Each row has a name. After each piece below comes the name of the row it's from, unless a question asks for something else. Each question is about the rows just above it. Places in a row count from 0.

[  2  22 -24  10 -14  44  44 -31  24 -12  11  -4] = Nipa
[  6  28  21  23  27  16  21 -27  22  16 -56  -9] = mobet
[  6  35  21  21  27  25  -9 -27   7  16 -56  -9] = ludis
What comes right after [24] in the named rows? : [-12]
The row with [  2  22 -24  10 -14  44  44 -31  24 -12  11  -4] is : Nipa
Changed Nipa: [  2  22 -24  10 -14  44  44 -31  24 -12  11  -3]. Place and old value: : 11, [-4]
Where do [  6  28  21  23  27  16  21 -27  22  16 -56  -9] appear? : mobet

[  4  -8 -41 -19  35  -3  16  29  33  20 -32 -17  25   4  27  31  -9   0
 -20 -41  -5  -6 -14  27]  Sed
[ 40  16  19 -25  26 -28  -7  10   3  30 -25  42   6  42   2  -6  14 -37
 -23 -29   4  -3 -10  46]  muvi
[-34 -45  -5 -10  15 -39  25   0 -27  29  12 -37 -29  29  -2 -42 -37 -41
   4 -45   0  -4 -23  34]  sal
[ 25  46  22  22  28  15  24   5   7   3 -34  35  -5 -46  -8   9 -19 -27
  42 -38 -26  25  46 -14]  dor
[ 40  44  26   0  24  16  -4  38   6 -28  46 -45  13  33 -33 -29  -7 -13
  32 -46 -41  25  43  18]  mon
[-11 -17  -9  16  -6 -22  25 -39 -18 -23  -3 -41 -36   9  -3 -19  -9  44
 -11  38 -42  18  20  -4]  gem
[ -5  12 -29 -15  -1   9 -27  -8  32  23 -28 -17  36  35   7  43 -28  41
 -20  -5 -16  24  13 -14]  Lavig
[ 12  41  44  32 -23 -21  36  39  -4 -24 -35  42 -27   0   0 -46  24  45
 -32  36 -27  32 -24 -18]  lek
[-16 -22  24  20 -33  27 -36  41 -14  44 -44  17  14  26 -16 -23  14  10
  20   5  -4 -13  12   4]  keluk
[-37  28 -25  -3  23 -41   4 -29  -7  23  15  46 -34  18 -14  15  20 -21
  20  32 -12  10  16  36]  muz
[ 33 -14  -4  34  14 -12  13 -39 -10 -33  13  -7   6 -35 -31 -14  47  -3
  -8 -29  28 -44  -6  -5]  Lof
Which row holds [ 25  46  22  22  28  15  24   5   7   3 -34  35  -5 -46  -8   9 -19 -27
  42 -38 -26  25  46 -14]? : dor
Where do [ 40  16  19 -25  26 -28  -7  10   3  30 -25  42   6  42   2  -6  14 -37
 -23 -29   4  -3 -10  46] appear? : muvi
asked: [-37  28 -25  -3  23 -41   4 -29  -7  23  15  46 -34  18 -14  15  20 -21
  20  32 -12  10  16  36] : muz
Changed Lavig: [ -5  12 -29 -15  -1   9 -27  -8  32  23 -28 -17  36  35   7  43 -28  41
 -20  -4 -16  24  13 -14]. Place and old value: : 19, [-5]
The row with [ 33 -14  -4  34  14 -12  13 -39 -10 -33  13  -7   6 -35 -31 -14  47  -3
  -8 -29  28 -44  -6  -5] is : Lof
Changed sal: [-34 -45  -6 -10  15 -39  25   0 -27  29  12 -37 -29  29  -2 -42 -37 -41
   4 -45   0  -4 -23  34]. Place and old value: : 2, [-5]
Where does [  4  -8 -41 -19  35  -3  16  29  33  20 -32 -17  25   4  27  31  -9  -1
 -20 -41  -5  -6 -14  27] differ from Sed, and what was there? : 17, [0]

[-29 -26   5  12 -50  -3 -39 -14 -13 -27   0  24   8  22 -47 -10 -26  -2
  23   3 -23  12] : sur
[-29 -26   5  12 -50  -3 -39 -14 -13 -27   0  24   8  22 -47 -10 -26  -9
  25  -1 -26  26] : tul
[-16  -8  -7  24  -4  15   3  13 -29 -26   0 -14 -18 -10   5  24  19  21
  20  24  19  -3] : remu
[-2  0 -4  2  4  2  4  5 -7 -4 -2 -8 -7 -7  6  5  6  4 -1  4  6 -6] : fam
asked: [-29 -26   5  12 -50  -3 -39 -14 -13 -27   0  24   8  22 -47 -10 -26  -2
  23   3 -23  12] : sur
Right after [-23] comes : [12]

[-14  18   6  -2  -9 -23 -26] -> mafu
[-47  12  10   2 -26  -2  21] -> karul
[-56  11  12 -25 -49 -18 -43] -> zolas
[-40  28  14  24  -4   6  42] -> felo
[-47  12  10   2  14 -12  23] -> Bezu
[-47  12  10   2 -26  -2  21] is in which row? : karul
Where does [-56  11  12 -25 -49 -17 -43] differ from zolas, and what was there? : 5, [-18]

[  4  -7   3  15  -4  -7 -15  -7  -2  15  -7  16  -2  -9  -2   0  -4 -29
   0  14  10 -12 -20 -10  17   9  29 -16  14 -16] = zal
[ -7  -7  -3  15   4  10  -7   0  -6   1 -24  27   3 -14  16  -8  -5 -38
  12   9  31 -19 -20 -16  55  14  27 -24  21 -29] = Nogus
[ -3   4   7  15  12  20 -10  -8  -7   8   3   2  -6 -14   3   3  -5 -24
   5  16  19 -12 -12 -16  17  22  30 -19  27 -20] = nabo
[ -1  -8   3  15  -2  -3 -16  -2  -3  11 -11  16  -2 -11   5  -5  -4 -27
   6  11  17 -14 -21 -12  20  13  31 -21  17 -22] = sifo
[ -3  -3  -1  14   5   9  -8  -2  -5   6 -16  22   2 -12  10  -2  -6 -38
   4  14  26 -17 -17 -14  41  15  27 -21  21 -23] = zep
[  9 -16   5  16 -19 -28 -27 -16   2  22 -10  17  -1   1  -9  -6   0 -19
  -4  22  -9  -7 -26 -13   1   9  35  -9   9  -5] = sig
[ 13 -16   6  16 -23 -31 -31 -17   1  20 -19  24   1   8  -5  -8   1 -16
  -1  22  -8  -8 -27  -6   2  10  39  -9   5 -11] = pigu
[ -3  -3  -1  14   5   9  -8  -2  -5   6 -16  22   2 -12  10  -2  -6 -38
   4  14  26 -17 -17 -14  41  15  16 -21  21 -23] = Gez
[ -3  -1  -2  14   9  13  -7  -3  -5   6 -16  24   3 -11  10   2  -6 -41
   1  16  26 -18 -15 -15  45  15  25 -20  22 -22] = Vufo
One entry of Vufo was changed: [ -3  -1  -2  14   9  12  -7  -3  -5   6 -16  24   3 -11  10   2  -6 -41
   1  16  26 -18 -15 -15  45  15  25 -20  22 -22]. Where, and from what? : 5, [13]
asked: [ -3   4   7  15  12  20 -10  -8  -7   8   3   2  -6 -14   3   3  -5 -24
   5  16  19 -12 -12 -16  17  22  30 -19  27 -20] : nabo
Changed zal: [  4  -8   3  15  -4  -7 -15  -7  -2  15  -7  16  -2  -9  -2   0  -4 -29
   0  14  10 -12 -20 -10  17   9  29 -16  14 -16]. Place and old value: : 1, [-7]
Which row holds [ 13 -16   6  16 -23 -31 -31 -17   1  20 -19  24   1   8  -5  -8   1 -16
  -1  22  -8  -8 -27  -6   2  10  39  -9   5 -11]? : pigu

[  8 -15  43  -2 -36 -16 -10  35  36  11  36   8  14   1   1 -39 -25 -24
 -41 -17 -26  32  34 -21   0  39 -14 -16 -31   1  38   7 -24 -29  -7  24
 -10  14 -18  -4 -12 -18 -45  45 -24 -18  -2 -40   5] : Pozol
[-38  26  -5 -22  20  17  -9  -1  -3 -31   0 -43  22  44 -30  12 -27  23
 -37   5  29 -22  22 -37  -1 -40  13  15 -29  16   7 -21  16  17  44   3
 -34  16  45 -25 -36  15   0  45 -30 -43 -25 -40 -14] : zuv
[ 14 -35  43   7  24  37 -17 -13 -27 -15 -18 -18 -41   0 -26  -3  15 -42
 -44  -9  20 -39 -23 -22 -21  42  40  32 -33  19  44  -2 -38 -21   1  14
 -33  -2   4  32 -21   4 -38   1  34 -38  11 -42   5] : naz
[ 14 -35  43   7  24  37 -17 -13 -27 -15 -18 -18 -41   0 -26  -3  15 -42
 -44  -9  20 -39  -5 -22 -21  42  40  32 -33  19  44  -2 -38 -21   1  14
 -33  -2   4  32 -21   4 -38   1  34 -38 -19 -12 -43] : Pite
[-17 -32  44  13   6 -17 -42 -26 -33  29  -9 -29 -35  13 -28  24   9  34
 -15 -31  -1  31 -45  21  15  -9   4 -38  33   6   1  29 -42 -35 -30  27
  -4  -2  28 -25  24  21  12  32  37 -44  -9  38  20] : Boluv
[ -8   6  11 -22  37 -29 -43 -40  45 -28  26   9  20  18  -4  29  17  29
 -22  -9  -8   1  34  -3  11 -17 -25  13   8  22 -36  29 -15  26 -20  -2
  29 -13  -6  -6 -22 -28  40  12  12  34  21  18  32] : bomu
[-14  15  25   3 -35  30   4  24  18 -42  40 -26  31  29  -8  25 -31  27
 -10   8  45 -24 -38 -35   5   0   4  45  33  -4  43  -2 -31 -17  18 -25
 -20 -11  39  21  15 -15  -2  34   4 -28   5  26  40] : gek
asked: [ 14 -35  43   7  24  37 -17 -13 -27 -15 -18 -18 -41   0 -26  -3  15 -42
 -44  -9  20 -39 -23 -22 -21  42  40  32 -33  19  44  -2 -38 -21   1  14
 -33  -2   4  32 -21   4 -38   1  34 -38  11 -42   5] : naz
asked: [-38  26  -5 -22  20  17  -9  -1  -3 -31   0 -43  22  44 -30  12 -27  23
 -37   5  29 -22  22 -37  -1 -40  13  15 -29  16   7 -21  16  17  44   3
 -34  16  45 -25 -36  15   0  45 -30 -43 -25 -40 -14] : zuv
asked: [-17 -32  44  13   6 -17 -42 -26 -33  29  -9 -29 -35  13 -28  24   9  34
 -15 -31  -1  31 -45  21  15  -9   4 -38  33   6   1  29 -42 -35 -30  27
  -4  -2  28 -25  24  21  12  32  37 -44  -9  38  20] : Boluv
[ -8   6  11 -22  37 -29 -43 -40  45 -28  26   9  20  18  -4  29  17  29
 -22  -9  -8   1  34  -3  11 -17 -25  13   8  22 -36  29 -15  26 -20  -2
  29 -13  -6  -6 -22 -28  40  12  12  34  21  18  32] is in which row? : bomu

[ 56 -24  18 -20  32  21   9   4  23 -13 -13   3 -39  -1  16   9  41  -8
   5 -16   2   9 -18 -26 -16 -31 -18  51 -31  10 -13   0 -14  39  -2 -24
   5] -> tuf
[ 31 -14  12  -5  37 -10  52 -25 -23   2 -31  -3 -61  -3 -20 -13  -3 -22
  -5 -10  17 -15 -17  38 -39  19 -33  17  15 -11 -15 -13  -6  -5  16  12
 -29] -> kad
[ 56 -24   9 -20  32  21   8   4  23 -13 -13   3 -39  -1  16   9  41  -8
   5 -16   2   9 -18 -26 -16 -31 -31  51 -31  10 -13   0 -14  39  -2 -24
 -28] -> vilef
[  4 -18  22 -37  17  18 -62 -13 -27 -20 -10  20 -10  37  29   4   5   1
  22  -5   5  15   8  26   8 -25  -6   8 -58  -9  -6 -16 -31  39  30 -10
 -33] -> riniz
[  8 -19  19 -37  20  15 -58 -11 -27 -19 -10  22  -9  35  26   2   5  -1
  24  -6   7  14   7  23   8 -24  -9   8 -58  -8 -10 -19 -33  38  34  -6
 -32] -> Fov
[ 56 -24  18 -20  32  21   9   4  23 -13 -13   3 -39  -1  16   9  41  -8
   5 -16   2   9 -18 -26 -16 -31 -31  51 -31  10 -13   0 -14  39  -2 -24
 -28] -> Miz
[ 31 -14  12  -5 -23 -10  52 -25 -23   2 -31  -3 -61  -3 -20 -13  -3 -22
  -5 -10  17 -15 -17  -6 -39  19 -33  17  15 -11   2 -13  -6  -5  16  12
 -29] -> lipat
asked: [ 31 -14  12  -5  37 -10  52 -25 -23   2 -31  -3 -61  -3 -20 -13  -3 -22
  -5 -10  17 -15 -17  38 -39  19 -33  17  15 -11 -15 -13  -6  -5  16  12
 -29] : kad
asked: [  4 -18  22 -37  17  18 -62 -13 -27 -20 -10  20 -10  37  29   4   5   1
  22  -5   5  15   8  26   8 -25  -6   8 -58  -9  -6 -16 -31  39  30 -10
 -33] : riniz
asked: [ 31 -14  12  -5 -23 -10  52 -25 -23   2 -31  -3 -61  -3 -20 -13  -3 -22
  -5 -10  17 -15 -17  -6 -39  19 -33  17  15 -11   2 -13  -6  -5  16  12
 -29] : lipat
One entry of Fov was changed: [  8 -19  19 -37  20  15 -58 -11 -27 -19 -10  23  -9  35  26   2   5  -1
  24  -6   7  14   7  23   8 -24  -9   8 -58  -8 -10 -19 -33  38  34  -6
 -32]. Where, and from what? : 11, [22]
Changed tuf: [ 56 -24  18 -20  32  21   9   4  23 -13 -13   3 -39  -1  16   9  41  -8
   5 -16   2   9 -18 -26 -16 -31 -18  51 -31  10 -13   0 -14  39  -2 -25
   5]. Place and old value: : 35, [-24]
Where do [  8 -19  19 -37  20  15 -58 -11 -27 -19 -10  22  -9  35  26   2   5  -1
  24  -6   7  14   7  23   8 -24  -9   8 -58  -8 -10 -19 -33  38  34  -6
 -32] appear? : Fov

[ -8 -13  -1 -20 -28 -10 -14   2   8 -15 -23 -18   5   4 -19  45  -1  15
   2  25   0  21   4 -12  -1] -> vura
[ -3 -10  19   1   6 -13   2  -6  20  48   8  -7  26   1  14  10   0  19
  19   5  -3  11  13  30  43] -> Bidos
[  2 -13  -1 -20 -28 -10 -14   2   8 -15 -23 -18   5   4 -19  45  -1  15
   2   0   0  21   4 -12  -1] -> Lika
[  7  10   1  18  22  10  10  -2  -7  12  19  13   6  -2  15 -35  -1 -13
  -1 -19   1 -18   9  11   2] -> Sepin
One entry of Bidos was changed: [ -3 -10  19   1   6 -13   2  -6  20  48   8  -7  26   1  14  10   0  19
  19   5  -3  11  13  30  42]. Where, and from what? : 24, [43]
One entry of Sepin was changed: [  7   9   1  18  22  10  10  -2  -7  12  19  13   6  -2  15 -35  -1 -13
  -1 -19   1 -18   9  11   2]. Where, and from what? : 1, [10]
One entry of vura was changed: [ -8 -13  -1 -20 -28 -10 -14   3   8 -15 -23 -18   5   4 -19  45  -1  15
   2  25   0  21   4 -12  -1]. Where, and from what? : 7, [2]
Which row holds [  7  10   1  18  22  10  10  -2  -7  12  19  13   6  -2  15 -35  -1 -13
  -1 -19   1 -18   9  11   2]? : Sepin

[  1 -22  -9  29 -28 -11 -30  -4 -26  -1   6 -21 -20 -28  27  57 -18  12
  -3 -43 -21 -22 -25 -12  29  28 -26  10  30  54 -22 -10 -22  -8 -23  -7
  24  21  10 -15  22 -13  -6 -26 -35 -15 -17   7   0  28 -11 -11  27 -13
   5]  fizuz
[  1 -22  -9  29 -28 -11 -30  -4 -26  -1   6 -21 -20 -28  27 -20 -18  12
 -29  29 -21 -22 -25 -12  29  28 -26  10 -16 -27 -22 -10 -21  -8 -23  -7
  24  21  16 -15  22 -13  -6 -26 -35 -15 -20   7   0  28  30 -11  27 -13
   5]  Rut
[-2 -1  3  2  4 -6  0  1  2 -6  3 -5 -6  4  0  1  2  3 -1  1 -5 -4  2  0
  2  0  2 -4 -3 -2  0 -3  3  4  2 -5  2  1  1 -5 -1  3  3 -1 -3  0 -4  1
  8  0  3  3 -1  2  1]  repi
[  1 -22  -9  29 -28 -11 -30  -4 -26  -1   6 -21 -20 -28  27  57 -18  12
 -29 -43 -21 -22 -25 -12  29  28 -26  10 -16  54 -22 -10 -21  -8 -23  -7
  24  21  10 -15  22 -13  -6 -26 -35 -15 -17   7   0  28  30 -11  27 -13
   5]  lopi
[-34 -14 -30 -15   4  30  -2 -28 -10  30  -2  28  27 -11  -9 -10  -4 -34
  -3 -11  25  22   2 -21 -15   5   0  25  30  -9 -22  35 -22 -15 -20 -33
 -25 -29 -30  32 -26  -4 -18  24  -2 -21   2 -35  23 -13 -11  27  -4 -12
 -30]  Mik
Which row holds [-2 -1  3  2  4 -6  0  1  2 -6  3 -5 -6  4  0  1  2  3 -1  1 -5 -4  2  0
  2  0  2 -4 -3 -2  0 -3  3  4  2 -5  2  1  1 -5 -1  3  3 -1 -3  0 -4  1
  8  0  3  3 -1  2  1]? : repi
What comes right after [16] in the named rows? : [-15]
asked: [-34 -14 -30 -15   4  30  -2 -28 -10  30  -2  28  27 -11  -9 -10  -4 -34
  -3 -11  25  22   2 -21 -15   5   0  25  30  -9 -22  35 -22 -15 -20 -33
 -25 -29 -30  32 -26  -4 -18  24  -2 -21   2 -35  23 -13 -11  27  -4 -12
 -30] : Mik

[ -4 -21  -8  37   1  -3] : bug
[ -8 -20  -4 -40  -1   4] : kave
[ -2 -12   1   5  -9   8] : Povu
[-9  1  1 -4 -8  4] : kunu
[ -8 -20  -4  16  -1   4] : pileb
[-1 12 -1  0 -4 -1] : Tov
One entry of Povu was changed: [ -3 -12   1   5  -9   8]. Where, and from what? : 0, [-2]
The row with [-1 12 -1  0 -4 -1] is : Tov
asked: [ -4 -21  -8  37   1  -3] : bug
Right after [37] comes : [1]
One entry of kave was changed: [ -9 -20  -4 -40  -1   4]. Where, and from what? : 0, [-8]
Where do [ -8 -20  -4  16  -1   4] appear? : pileb
The entry that follows [16]: : [-1]

[ 26  23  21  18  15  11   7   3   0  -5  -8 -12 -16 -19 -22 -24 -26 -28
 -27 -28 -28 -27 -25 -24 -21 -18 -14 -11  -7  -2   0   4   9  13  17  19
  22  24  26  28  28  28  28  26  25  23  20  18  14  10   6   2]  tute
[-25 -28 -32 -35 -37 -38 -40 -39 -39 -37 -35 -32 -29 -26 -22 -17 -13  -7
  -2   3   9  13  19  22  27  30  33  36  38  39  39  39  38  36  34  31
  27  23  18  14   9   4  -1  -6 -12 -17 -21 -25 -29 -32 -35 -37]  buv
[-26 -24 -22 -19 -15 -11  -5   0   6  11  16  20  23  25  26  26  23  21
  17  12   7   1  -4  -9 -14 -19 -22 -24 -25  -5   5  15  23  30  38  43
  45  46  46  42  37  31  23  14   5  -6 -15 -24 -32 -38 -43 -46]  zaf
[-25 -28 -32 -35 -37 -38 -40 -39 -39 -37 -35 -32 -29 -26 -22 -17 -13  -7
  -2   3   9  13  19  22  27  30  33  36  16  27  35  42  44  42  36  28
  17   4  -9 -22 -32 -39 -43 -43 -40 -33 -23 -10   3  15  27  35]  Bepe
[-26 -24 -22 -19 -15 -11  -5   0   6  11  16  20  23  25  26  26  23  21
  17  12   7   1  -4  -9 -14 -19 -22 -24 -25 -26 -24 -22 -18 -14  -9  -4
   2   7  12  17  21  23  25  26  25  22 -21 -19 -18 -13  -7   0]  mem
[-26 -24 -22 -19 -15 -11  -5   0   6  11  16  20  23  25  26  26  23  21
  17  12   7   1  -4  -9 -14 -19 -22 -24 -25 -26 -24 -22 -18 -14  -9  -4
   2   7  12  17  21  23  25  26  25  22  20  16  12   6   0  -5]  madu
Changed buv: [-25 -28 -32 -35 -37 -38 -40 -39 -39 -37 -35 -32 -29 -26 -22 -17 -13  -7
  -2   3   9  13  19  22  27  30  33  36  38  39  39  39  38  36  34  31
  27  23  18  14   9   4  -1  -6 -11 -17 -21 -25 -29 -32 -35 -37]. Place and old value: : 44, [-12]
Where do [-25 -28 -32 -35 -37 -38 -40 -39 -39 -37 -35 -32 -29 -26 -22 -17 -13  -7
  -2   3   9  13  19  22  27  30  33  36  38  39  39  39  38  36  34  31
  27  23  18  14   9   4  -1  -6 -12 -17 -21 -25 -29 -32 -35 -37] appear? : buv
asked: [-26 -24 -22 -19 -15 -11  -5   0   6  11  16  20  23  25  26  26  23  21
  17  12   7   1  -4  -9 -14 -19 -22 -24 -25  -5   5  15  23  30  38  43
  45  46  46  42  37  31  23  14   5  -6 -15 -24 -32 -38 -43 -46] : zaf
asked: [-26 -24 -22 -19 -15 -11  -5   0   6  11  16  20  23  25  26  26  23  21
  17  12   7   1  -4  -9 -14 -19 -22 -24 -25 -26 -24 -22 -18 -14  -9  -4
   2   7  12  17  21  23  25  26  25  22 -21 -19 -18 -13  -7   0] : mem

[-56 -34 -43  28 -19   6]  Neba
[ -1 -25 -44 -26  20  60]  Fug
[ 46  15  17 -52  29 -35]  rik
What comes right after [-25] in the named rows? : [-44]
One entry of Fug was changed: [ -1 -25 -44 -27  20  60]. Where, and from what? : 3, [-26]
Where does [-56 -33 -43  28 -19   6] differ from Neba, and what was there? : 1, [-34]
Where does [ 47  15  17 -52  29 -35] differ from rik, and what was there? : 0, [46]
Where does [ -1 -25 -44 -26  19  60] differ from Fug, and what was there? : 4, [20]
What comes right after [-34] in the named rows? : [-43]

